Here is a tiny trained network, its code and every weight. The questions are about switching its units off for an input and a target symbol, where a switched-off unit gives its printed mean instead of its output.

import numpy as np


def w(rows, s, z=0):
    codes = np.array(rows[::2]) - 128.0
    scale = np.full(codes.shape[1], s)
    scale[-1] = z or s
    return codes * scale


def norm(h):
    return h / np.sqrt((h * h).mean(-1, keepdims=True) + 1e-5)


def f(y):
    return np.maximum(y, 0)


def softmax(a):
    e = np.exp(a - a.max(-1, keepdims=True))
    return e / e.sum(-1, keepdims=True)


def log_softmax(a):
    a = a - a.max(-1, keepdims=True)
    return a - np.log(np.exp(a).sum(-1, keepdims=True))


def net(x, mask):
    ids = ['ΘΩζημτ'.index(c) for c in x.split()]
    T = len(ids)
    res = E[ids] + P[:T]
    u = 0
    for l in range(2):
        r = norm(res)
        for j in range(2):
            rows = slice(4 * j, 4 * j + 4)
            q, k, v = (r @ M[l][rows].T for M in (Q, K, V))
            z = softmax(np.where(np.tri(T) > 0, q @ k.T / 4**0.5, -1e9)) @ v
            o = O[l][rows]
            res = res + np.where(mask[u + j], z, o[:, -1]) @ o[:, :-1]
        u += 2
        y = f(norm(res) @ A[l][:, :-1].T + A[l][:, -1])
        res = res + np.where(mask[u : u + 12], y, B[l][:, -1]) @ B[l][:, :-1]
        u += 12
    return log_softmax(norm(res)[-1] @ U[:, :-1].T + U[:, -1])


Q, K, V, O, A, B = {}, {}, {}, {}, {}, {}
E = w([
[88,193,195,102],'Θ',
[105,182,134,130],'Ω',
[160,170,217,109],'ζ',
[116,192,168,104],'η',
[84,180,77,213],'μ',
[183,3,143,184],'τ',
],0.0062)
P = w([
[138,153,186,105],'0',
[2,131,157,126],'1',
[111,170,178,91],'2',
[140,132,123,78],'3',
[58,115,173,146],'4',
[143,169,171,99],'5',
[181,116,100,88],'6',
[138,95,171,222],'7',
],0.0088)
Q[0] = w([
[76,76,228,214],'0.h1',
[159,36,116,127],'0.h1',
[94,134,79,100],'0.h1',
[145,254,193,135],'0.h1',
[103,206,178,150],'0.h2',
[58,74,227,197],'0.h2',
[171,208,79,40],'0.h2',
[184,59,54,67],'0.h2',
],0.0081)
K[0] = w([
[83,198,213,69],'0.h1',
[119,156,188,189],'0.h1',
[136,75,118,136],'0.h1',
[113,145,49,51],'0.h1',
[163,197,153,44],'0.h2',
[206,63,2,70],'0.h2',
[53,166,210,110],'0.h2',
[54,59,179,166],'0.h2',
],0.0082)
V[0] = w([
[116,109,166,183],'0.h1',
[168,153,125,158],'0.h1',
[144,151,126,86],'0.h1',
[86,140,159,131],'0.h1',
[134,154,117,2],'0.h2',
[103,184,141,91],'0.h2',
[214,126,76,157],'0.h2',
[177,154,58,146],'0.h2',
],0.0071)
O[0] = w([
[82,19,123,145,125],'0.h1',
[3,149,89,25,110],'0.h1',
[99,206,201,154,177],'0.h1',
[118,90,160,172,218],'0.h1',
[194,49,18,171,232],'0.h2',
[207,69,168,171,250],'0.h2',
[39,90,126,82,3],'0.h2',
[81,29,115,74,29],'0.h2',
],0.004,0.0042)
A[0] = w([
[171,138,164,27,101],'0.n1',
[36,58,76,99,97],'0.n2',
[182,34,90,136,156],'0.n3',
[98,56,159,44,154],'0.n4',
[143,172,170,43,147],'0.n5',
[131,138,187,143,104],'0.n6',
[165,163,125,39,62],'0.n7',
[136,178,202,150,151],'0.n8',
[192,208,94,173,132],'0.n9',
[51,39,103,73,2],'0.n10',
[178,199,127,140,117],'0.n11',
[64,115,1,163,160],'0.n12',
],0.0064,0.0053)
B[0] = w([
[141,165,118,143,150],'0.n1',
[84,138,199,115,131],'0.n2',
[85,145,100,101,158],'0.n3',
[83,144,123,164,137],'0.n4',
[109,151,144,108,174],'0.n5',
[102,107,100,119,176],'0.n6',
[116,99,71,160,133],'0.n7',
[115,115,97,122,254],'0.n8',
[73,125,139,130,230],'0.n9',
[52,190,47,5,128],'0.n10',
[83,136,109,145,204],'0.n11',
[150,128,147,63,144],'0.n12',
],0.011,0.0061)
Q[1] = w([
[76,124,69,218],'1.h1',
[121,145,154,4],'1.h1',
[83,100,43,177],'1.h1',
[157,126,125,36],'1.h1',
[110,110,149,181],'1.h2',
[71,153,104,193],'1.h2',
[137,133,146,31],'1.h2',
[112,166,116,74],'1.h2',
],0.014)
K[1] = w([
[128,75,56,178],'1.h1',
[142,188,130,1],'1.h1',
[76,58,56,158],'1.h1',
[86,177,188,33],'1.h1',
[174,153,64,114],'1.h2',
[160,92,81,49],'1.h2',
[61,119,184,198],'1.h2',
[65,65,139,132],'1.h2',
],0.011)
V[1] = w([
[3,88,185,50],'1.h1',
[104,65,10,114],'1.h1',
[89,50,141,171],'1.h1',
[161,163,120,138],'1.h1',
[35,74,201,175],'1.h2',
[48,172,120,98],'1.h2',
[133,155,119,27],'1.h2',
[69,34,121,183],'1.h2',
],0.0048)
O[1] = w([
[254,180,116,101,232],'1.h1',
[121,218,110,115,120],'1.h1',
[149,130,119,77,219],'1.h1',
[97,109,134,177,94],'1.h1',
[146,70,133,170,240],'1.h2',
[94,120,83,200,255],'1.h2',
[77,191,150,141,90],'1.h2',
[60,15,138,114,150],'1.h2',
],0.0065,0.0045)
A[1] = w([
[181,153,226,124,96],'1.n1',
[117,161,200,147,4],'1.n2',
[141,183,114,169,22],'1.n3',
[82,133,146,2,140],'1.n4',
[169,75,168,118,115],'1.n5',
[181,115,211,130,111],'1.n6',
[129,188,214,104,49],'1.n7',
[204,110,140,168,59],'1.n8',
[191,201,156,163,68],'1.n9',
[168,66,35,48,212],'1.n10',
[136,80,80,157,165],'1.n11',
[206,178,167,143,100],'1.n12',
],0.01,0.0036)
B[1] = w([
[71,98,77,122,142],'1.n1',
[120,98,84,61,146],'1.n2',
[111,146,102,96,211],'1.n3',
[135,156,125,34,137],'1.n4',
[131,182,128,134,150],'1.n5',
[104,78,138,169,146],'1.n6',
[42,123,71,65,137],'1.n7',
[83,148,80,113,168],'1.n8',
[152,139,191,131,198],'1.n9',
[241,8,146,120,186],'1.n10',
[154,147,135,87,254],'1.n11',
[181,178,176,103,163],'1.n12',
],0.012,0.0048)
U = w([
[81,113,131,27,45],'Θ',
[146,164,10,102,3],'Ω',
[77,79,193,166,186],'ζ',
[158,179,199,152,148],'η',
[142,129,110,245,111],'μ',
[188,62,120,112,229],'τ',
],0.011,0.0031)

Each question gives the input, a string of symbols that net reads in full, and the target symbol t.
The units are the heads (4 rows each of Q, K, V and O) and the neurons (one row each of A and B). Each row of codes is followed by its name. A weight is (code - 128) times the scale printed after its matrix; where a second scale follows, it is the last column's (O, A, B and U).
mask holds one flag per unit, layer by layer, with each layer's heads first. A switched-off unit (its flag False) gives its mean, the last column of its rows in O or B, instead of its output. The means were averaged over made-up inputs and are rounded, as every weight is.
A unit's drop is (log p(t) with every unit on - log p(t) with that unit switched off) / (log p(t) with every unit on - log p(t) with every unit switched off).
The circuit of an input: a set's keep is (log p(t) with only the set's units on - log p(t) with every unit switched off) / (log p(t) with every unit on - log p(t) with every unit switched off). Starting from the 12 units with the biggest drops (on a tie, the unit counted first), units are removed one at a time, each time the one whose removal leaves the highest keep (on an exact tie, the one counted first), for as long as the keep stays at least 0.8.
units of the circuit, in order: the units of the circuit, biggest drop first
k most important neurons: the k neurons with the biggest drops, biggest first
heads that matter: for each layer, one digit per head in row order, 1 if its drop is at least 0.15 and else 0, layers parted by /
input ζ τ Θ η μ Θ Ω Θ, target τ: units of the circuit, in order : 0.h2
input Θ Ω η μ ζ η Ω Θ, target τ: units of the circuit, in order : 0.h2, 0.n9
input η τ Ω, target Ω: 4 most important neurons : 0.n9, 0.n11, 1.n10, 1.n9
input Θ μ Θ η Ω ζ τ μ, target Θ: heads that matter : 01 / 01
input η η ζ τ μ τ η η, target Ω: heads that matter : 01 / 01
input Ω μ μ, target μ: heads that matter : 00 / 00
input μ τ ζ ζ Ω τ μ τ, target ζ: heads that matter : 01 / 00
input τ Θ ζ η τ ζ τ Ω, target Θ: heads that matter : 11 / 11
input η μ Ω ζ, target Ω: 4 most important neurons : 0.n5, 1.n8, 0.n3, 0.n4
input Ω μ μ η μ, target Ω: 2 most important neurons : 0.n12, 0.n3
input Ω Ω μ μ η Ω η, target η: units of the circuit, in order : 0.h2, 1.n9
input Ω μ ζ, target ζ: units of the circuit, in order : 1.h1, 1.n6
input Ω τ η τ τ Θ μ τ, target ζ: heads that matter : 11 / 01
input μ μ μ Θ, target Ω: heads that matter : 00 / 01
input η Ω η ζ η μ ζ τ, target η: heads that matter : 01 / 01
input Ω Θ τ Ω Θ η Ω, target η: heads that matter : 01 / 00
input Ω η η η μ τ η Ω, target Ω: heads that matter : 11 / 11
input Θ η Ω Θ, target η: heads that matter : 11 / 00
input τ Ω Ω η Θ, target Ω: units of the circuit, in order : 0.n9, 0.h2, 1.n10
input τ Ω Θ Ω τ η η τ, target Ω: 4 most important neurons : 0.n3, 0.n9, 1.n8, 1.n10
input μ τ ζ μ, target τ: units of the circuit, in order : 1.n10
input μ τ η τ η μ ζ τ, target η: 2 most important neurons : 0.n8, 0.n4
